Below are the code and all the weights of a small trained network. Each question names an input and a class and asks about switching units off, where a switched-off unit gives its printed mean instead of its output.

import numpy as np


def w(rows, s, z=0):
    codes = np.array(rows[::2]) - 128.0
    scale = np.full(codes.shape[1], s)
    scale[-1] = z or s
    return codes * scale


def norm(h):
    return h / np.sqrt((h * h).mean(-1, keepdims=True) + 1e-5)


def f(y):
    return y / 2 * (1 + np.tanh(0.7978845608 * (y + 0.044715 * y**3)))


def log_softmax(a):
    a = a - a.max(-1, keepdims=True)
    return a - np.log(np.exp(a).sum(-1, keepdims=True))


def net(x, mask):
    res = np.array(x, float).reshape(1, 5) / 4 @ E
    u = 0
    for l in range(3):
        y = f(norm(res) @ A[l][:, :-1].T + A[l][:, -1])
        res = res + np.where(mask[u : u + 7], y, B[l][:, -1]) @ B[l][:, :-1]
        u += 7
    return log_softmax(norm(res)[-1] @ U[:, :-1].T + U[:, -1])


A, B = {}, {}
E = w([
[243,138,177],'x0',
[88,142,253],'x1',
[123,127,122],'x2',
[88,211,109],'x3',
[143,130,133],'x4',
],0.0032)
A[0] = w([
[131,144,120,7],'L0N1',
[199,126,118,155],'L0N2',
[61,124,90,217],'L0N3',
[123,254,97,82],'L0N4',
[194,160,40,91],'L0N5',
[123,118,193,200],'L0N6',
[172,116,114,120],'L0N7',
],0.0074,0.0017)
B[0] = w([
[147,49,170,82],'L0N1',
[65,194,74,202],'L0N2',
[129,233,83,237],'L0N3',
[184,214,174,225],'L0N4',
[2,134,11,230],'L0N5',
[14,197,92,249],'L0N6',
[95,154,90,148],'L0N7',
],0.0058,0.0018)
A[1] = w([
[82,49,124,230],'L1N1',
[111,159,160,64],'L1N2',
[132,1,140,222],'L1N3',
[98,126,143,203],'L1N4',
[199,138,199,176],'L1N5',
[198,178,86,255],'L1N6',
[98,122,148,253],'L1N7',
],0.0082,0.0008)
B[1] = w([
[136,223,112,184],'L1N1',
[126,91,97,210],'L1N2',
[173,255,156,151],'L1N3',
[111,137,100,198],'L1N4',
[74,141,58,190],'L1N5',
[12,148,106,248],'L1N6',
[114,137,99,209],'L1N7',
],0.0086,0.0016)
A[2] = w([
[178,148,90,224],'L2N1',
[209,33,36,89],'L2N2',
[94,129,170,90],'L2N3',
[25,112,254,88],'L2N4',
[11,81,94,149],'L2N5',
[67,199,77,190],'L2N6',
[231,178,93,250],'L2N7',
],0.0065,0.0011)
B[2] = w([
[79,154,151,133],'L2N1',
[62,208,92,117],'L2N2',
[138,127,89,137],'L2N3',
[108,147,1,175],'L2N4',
[237,129,172,210],'L2N5',
[183,66,205,254],'L2N6',
[74,199,171,131],'L2N7',
],0.0084,0.0066)
U = w([
[104,151,1,195],'0',
[117,242,208,158],'1',
[183,124,163,181],'2',
[188,107,183,158],'3',
[183,123,156,133],'4',
[85,57,172,3],'5',
[20,73,159,5],'6',
[20,25,136,28],'7',
],0.0091,0.0057)

Each question gives the input, the list of numbers given to net, and the class t.
The units are the neurons (one row each of A and B). Each row of codes is followed by its name. A weight is (code - 128) times the scale printed after its matrix; where a second scale follows, it is the last column's (A, B and U).
mask holds one flag per neuron, layer by layer. A switched-off neuron (its flag False) gives its mean, the last column of its row in B, instead of its output. The means were averaged over made-up inputs and are rounded, as every weight is.
A unit's drop is (log p(t) with every unit on - log p(t) with that unit switched off) / (log p(t) with every unit on - log p(t) with every unit switched off).
The circuit of an input: a set's keep is (log p(t) with only the set's units on - log p(t) with every unit switched off) / (log p(t) with every unit on - log p(t) with every unit switched off). Starting from the 12 units with the biggest drops (on a tie, the unit counted first), units are removed one at a time, each time the one whose removal leaves the highest keep (on an exact tie, the one counted first), for as long as the keep stays at least 0.8.
units of the circuit, in order: the units of the circuit, biggest drop first
top k neurons: the k neurons with the biggest drops, biggest first
top k neurons in layer l: the k neurons of layer l with the biggest drops, biggest first
input [-6,7,5,1,-7], class 0: top 4 neurons -> L2N4, L0N5, L1N5, L2N6
input [3,7,7,0,7], class 0: top 2 neurons in layer 2 -> L2N4, L2N6
input [-8,-3,-4,8,7], class 1: units of the circuit, in order -> L0N4, L2N4
input [5,0,2,-5,-2], class 1: units of the circuit, in order -> L0N4, L1N3, L2N7
input [-7,-5,0,1,5], class 3: units of the circuit, in order -> L2N4, L1N5, L2N6
input [-7,8,3,0,-4], class 0: top neuron in layer 0 -> L0N5
input [3,-5,2,-7,2], class 1: top 2 neurons -> L0N3, L0N4
input [2,6,3,-6,-4], class 0: top 2 neurons -> L2N4, L0N6
input [-2,-4,-5,4,-3], class 4: units of the circuit, in order -> L2N4, L0N6
input [-7,-5,-6,2,-8], class 2: top 2 neurons -> L2N4, L2N5
input [8,-8,-1,-1,4], class 0: top 2 neurons -> L0N5, L2N2
input [-3,-2,5,6,0], class 1: top 3 neurons -> L0N4, L0N3, L2N5
input [-5,-3,-4,-3,2], class 3: top 2 neurons -> L0N3, L2N4
input [-1,6,6,6,-1], class 0: top 3 neurons -> L2N4, L1N1, L1N3
input [5,3,7,-7,2], class 1: top 3 neurons -> L0N3, L0N4, L1N3
input [-8,5,8,7,4], class 3: top 2 neurons in layer 0 -> L0N2, L0N6
input [-8,-5,4,-2,-7], class 3: top 2 neurons -> L2N4, L2N5
input [-8,0,6,5,7], class 3: top 2 neurons in layer 1 -> L1N1, L1N3
input [-6,-6,0,8,-6], class 1: top 4 neurons -> L0N3, L2N4, L0N4, L1N5
input [-8,5,-1,0,-5], class 3: top 2 neurons -> L2N5, L0N3
input [-7,7,6,3,-4], class 0: top neuron in layer 1 -> L1N5
input [-7,0,-8,-4,1], class 4: top neuron in layer 0 -> L0N3
input [-2,-3,0,8,2], class 1: top 2 neurons in layer 0 -> L0N4, L0N3
input [4,3,-4,-7,-4], class 1: top 2 neurons in layer 2 -> L2N5, L2N7
